Below are the code and all the weights of a small trained network. Each question names an input and a class and asks about switching units off, where a switched-off unit gives its printed mean instead of its output.

import numpy as np


def w(rows, s, z=0):
    codes = np.array(rows[::2]) - 128.0
    scale = np.full(codes.shape[1], s)
    scale[-1] = z or s
    return codes * scale


def norm(h):
    return h / np.sqrt((h * h).mean(-1, keepdims=True) + 1e-5)


def f(y):
    return np.maximum(y, 0)


def log_softmax(a):
    a = a - a.max(-1, keepdims=True)
    return a - np.log(np.exp(a).sum(-1, keepdims=True))


def net(x, mask):
    res = np.array(x, float).reshape(1, 6) / 4 @ E
    u = 0
    for l in range(4):
        y = f(norm(res) @ A[l][:, :-1].T + A[l][:, -1])
        res = res + np.where(mask[u : u + 8], y, B[l][:, -1]) @ B[l][:, :-1]
        u += 8
    return log_softmax(norm(res)[-1] @ U[:, :-1].T + U[:, -1])


A, B = {}, {}
E = w([
[166,101,117,116,129,98,227,122,117,123,110],'x0',
[130,129,124,131,127,132,127,130,132,131,130],'x1',
[88,41,137,181,113,118,128,118,135,116,132],'x2',
[141,97,46,164,244,234,143,149,193,156,126],'x3',
[253,157,201,197,88,147,113,44,237,60,46],'x4',
[163,72,202,32,115,170,115,198,153,104,176],'x5',
],0.0039)
A[0] = w([
[157,244,94,68,157,124,120,127,104,122,122,57],'0.n1',
[108,154,128,136,124,150,73,135,136,128,148,31],'0.n2',
[79,189,70,173,116,106,135,95,107,129,128,6],'0.n3',
[83,131,129,135,151,103,133,125,76,146,133,48],'0.n4',
[73,28,123,181,120,95,101,112,114,103,125,9],'0.n5',
[90,160,132,147,129,134,46,143,109,102,133,36],'0.n6',
[162,126,114,141,132,94,219,146,100,109,141,11],'0.n7',
[80,149,142,131,89,66,107,146,108,106,109,3],'0.n8',
],0.011,0.0034)
B[0] = w([
[52,77,196,202,52,194,204,172,157,170,173,253],'0.n1',
[104,91,147,64,140,149,136,45,139,153,63,167],'0.n2',
[162,106,190,179,237,47,92,184,64,127,75,236],'0.n3',
[98,170,45,158,80,89,98,129,200,51,96,214],'0.n4',
[76,124,197,179,59,196,201,180,166,178,162,214],'0.n5',
[96,73,121,54,129,121,128,56,164,187,70,193],'0.n6',
[111,107,112,71,133,114,123,38,180,192,61,194],'0.n7',
[253,171,101,103,144,185,142,72,96,169,228,208],'0.n8',
],0.0077,0.0057)
A[1] = w([
[38,143,56,75,148,113,133,180,59,128,168,4],'1.n1',
[110,89,110,68,149,124,102,60,146,157,85,73],'1.n2',
[112,111,63,153,221,176,127,160,126,118,154,49],'1.n3',
[127,67,181,3,138,156,111,205,124,96,159,55],'1.n4',
[129,115,89,83,132,97,227,143,111,101,94,51],'1.n5',
[109,159,167,68,73,62,113,121,44,117,156,43],'1.n6',
[106,116,75,116,202,202,118,134,133,135,130,51],'1.n7',
[151,133,72,150,110,90,124,153,157,104,182,81],'1.n8',
],0.011,0.002)
B[1] = w([
[53,88,91,130,2,108,10,128,157,23,132,213],'1.n1',
[119,109,110,32,173,88,160,131,194,126,50,232],'1.n2',
[234,149,132,107,109,160,172,83,60,140,184,209],'1.n3',
[108,158,122,254,203,40,145,144,88,167,45,255],'1.n4',
[61,121,167,74,160,143,37,97,160,186,108,177],'1.n5',
[232,100,108,134,174,232,189,38,90,157,188,189],'1.n6',
[199,133,172,106,97,128,160,39,81,160,215,210],'1.n7',
[140,114,126,41,120,86,118,189,116,123,127,144],'1.n8',
],0.0074,0.0057)
A[2] = w([
[95,181,111,90,165,173,143,164,81,94,120,76],'2.n1',
[96,147,179,146,86,174,147,196,167,141,155,4],'2.n2',
[98,141,88,103,115,154,70,153,88,88,140,67],'2.n3',
[133,155,127,196,201,99,90,136,82,100,82,86],'2.n4',
[120,127,125,88,163,193,106,187,105,88,138,69],'2.n5',
[124,179,131,94,132,154,141,164,80,93,105,66],'2.n6',
[195,205,124,162,104,156,87,106,208,12,73,139],'2.n7',
[201,169,127,96,119,168,123,101,93,107,181,30],'2.n8',
],0.011,0.0012)
B[2] = w([
[157,167,152,97,115,110,133,82,112,145,93,128],'2.n1',
[135,129,162,65,133,144,204,238,186,104,180,250],'2.n2',
[164,93,183,152,103,62,74,137,146,70,165,164],'2.n3',
[149,160,101,99,235,43,131,222,115,88,118,255],'2.n4',
[107,153,145,122,92,78,146,74,136,157,130,129],'2.n5',
[127,190,151,164,103,51,151,76,160,150,116,128],'2.n6',
[1,75,75,106,28,72,24,134,65,103,209,205],'2.n7',
[223,145,50,60,172,123,185,140,140,104,177,251],'2.n8',
],0.0072,0.005)
A[3] = w([
[132,193,147,140,132,221,58,147,117,84,72,10],'3.n1',
[170,193,86,144,136,181,151,134,130,77,65,69],'3.n2',
[94,189,136,116,145,224,92,133,89,77,73,78],'3.n3',
[116,200,121,126,87,215,118,120,88,74,69,82],'3.n4',
[139,204,103,157,107,245,117,123,90,73,60,66],'3.n5',
[135,200,116,131,98,189,99,127,90,91,68,56],'3.n6',
[111,153,100,125,67,154,49,134,114,47,91,98],'3.n7',
[119,181,112,145,134,235,86,147,108,60,64,1],'3.n8',
],0.012,0.00098)
B[3] = w([
[67,98,92,96,100,142,120,94,169,110,116,128],'3.n1',
[110,97,139,106,140,62,165,180,126,163,206,176],'3.n2',
[170,140,73,137,116,156,222,138,106,122,127,128],'3.n3',
[106,20,71,98,181,2,57,110,42,170,55,128],'3.n4',
[175,135,193,101,136,153,60,87,87,157,203,128],'3.n5',
[154,136,219,179,142,60,131,165,151,78,108,128],'3.n6',
[82,158,74,24,130,30,144,234,136,146,196,254],'3.n7',
[117,97,204,116,128,26,106,141,110,181,90,128],'3.n8',
],0.0066,0.0029)
U = w([
[199,133,111,123,130,160,147,79,94,134,169,123],'0',
[87,118,97,117,82,94,70,145,124,86,149,127],'1',
[140,147,134,185,186,89,120,157,92,127,86,114],'2',
[93,115,175,169,91,181,170,161,155,146,140,114],'3',
[135,124,124,96,140,112,144,145,142,134,129,253],'4',
[102,113,126,90,139,135,117,78,160,153,67,108],'5',
[132,166,127,116,132,185,115,144,135,95,85,15],'6',
[133,200,115,153,124,253,47,137,123,70,55,16],'7',
],0.012,0.0052)

Each question gives the input, the list of numbers given to net, and the class t.
The units are the neurons (one row each of A and B). Each row of codes is followed by its name. A weight is (code - 128) times the scale printed after its matrix; where a second scale follows, it is the last column's (A, B and U).
mask holds one flag per neuron, layer by layer. A switched-off neuron (its flag False) gives its mean, the last column of its row in B, instead of its output. The means were averaged over made-up inputs and are rounded, as every weight is.
A unit's drop is (log p(t) with every unit on - log p(t) with that unit switched off) / (log p(t) with every unit on - log p(t) with every unit switched off).
The circuit of an input: a set's keep is (log p(t) with only the set's units on - log p(t) with every unit switched off) / (log p(t) with every unit on - log p(t) with every unit switched off). Starting from the 12 units with the biggest drops (on a tie, the unit counted first), units are removed one at a time, each time the one whose removal leaves the highest keep (on an exact tie, the one counted first), for as long as the keep stays at least 0.8.
units of the circuit, in order: the units of the circuit, biggest drop first
top k neurons: the k neurons with the biggest drops, biggest first
k most important neurons of layer l: the k neurons of layer l with the biggest drops, biggest first
input [3,0,6,6,-8,-7], class 1: top 2 neurons => 1.n1, 0.n4
input [-8,7,7,4,-1,0], class 5: top 2 neurons => 0.n6, 0.n2
input [0,5,-4,3,8,0], class 1: units of the circuit, in order => 2.n7
input [8,5,4,7,-2,8], class 2: top 3 neurons => 1.n4, 0.n8, 0.n4
input [8,3,5,1,7,4], class 5: 3 most important neurons of layer 0 => 0.n7, 0.n4, 0.n5
input [-7,4,-5,4,-6,2], class 5: top 2 neurons => 0.n2, 0.n6
input [-8,4,0,6,3,-6], class 5: top 2 neurons => 0.n6, 1.n2
input [-5,-4,6,-2,5,3], class 3: top 3 neurons => 0.n5, 0.n4, 1.n1
input [7,-2,7,3,2,-6], class 3: top 3 neurons => 0.n5, 1.n4, 0.n6
input [8,8,-8,-8,-2,-6], class 0: top 4 neurons => 0.n8, 0.n5, 1.n6, 1.n4
input [8,1,-8,-2,-5,7], class 3: top 3 neurons => 0.n1, 0.n3, 0.n7
input [-7,6,-6,2,3,-2], class 5: top 2 neurons => 0.n6, 0.n2
input [8,-8,2,-8,-4,-3], class 0: top 3 neurons => 0.n8, 1.n6, 0.n6
input [8,-4,-6,-8,-7,0], class 0: top 3 neurons => 1.n6, 0.n8, 0.n6
input [1,3,-8,-8,-2,-1], class 0: units of the circuit, in order => 1.n6
input [-7,5,6,5,0,7], class 2: top 2 neurons => 1.n4, 0.n1
input [-7,-6,-8,-7,3,-7], class 3: top 2 neurons => 0.n1, 1.n3
input [6,6,-1,-5,-8,-6], class 1: 2 most important neurons of layer 1 => 1.n1, 1.n4
input [5,-5,-8,5,5,2], class 3: units of the circuit, in order => 0.n1, 2.n8
input [5,-3,4,0,2,-3], class 5: top 2 neurons => 0.n7, 0.n1
input [8,4,-2,5,6,-1], class 5: 3 most important neurons of layer 1 => 1.n1, 1.n2, 1.n5
input [5,4,8,0,4,1], class 3: units of the circuit, in order => 0.n5
input [-6,2,1,-3,-4,-4], class 5: 2 most important neurons of layer 0 => 0.n6, 0.n2
input [-2,-4,-4,-6,2,0], class 0: 2 most important neurons of layer 0 => 0.n8, 0.n5
input [5,-4,2,1,-4,-6], class 2: 2 most important neurons of layer 0 => 0.n3, 0.n6
input [-5,1,-7,-2,-7,-1], class 1: 2 most important neurons of layer 0 => 0.n4, 0.n5
input [-4,-3,-1,6,1,6], class 0: most important neuron of layer 0 => 0.n6
input [-5,7,6,-6,-3,-8], class 2: 2 most important neurons of layer 0 => 0.n3, 0.n1
input [-6,0,1,-5,-2,-7], class 2: 4 most important neurons of layer 0 => 0.n3, 0.n7, 0.n4, 0.n5
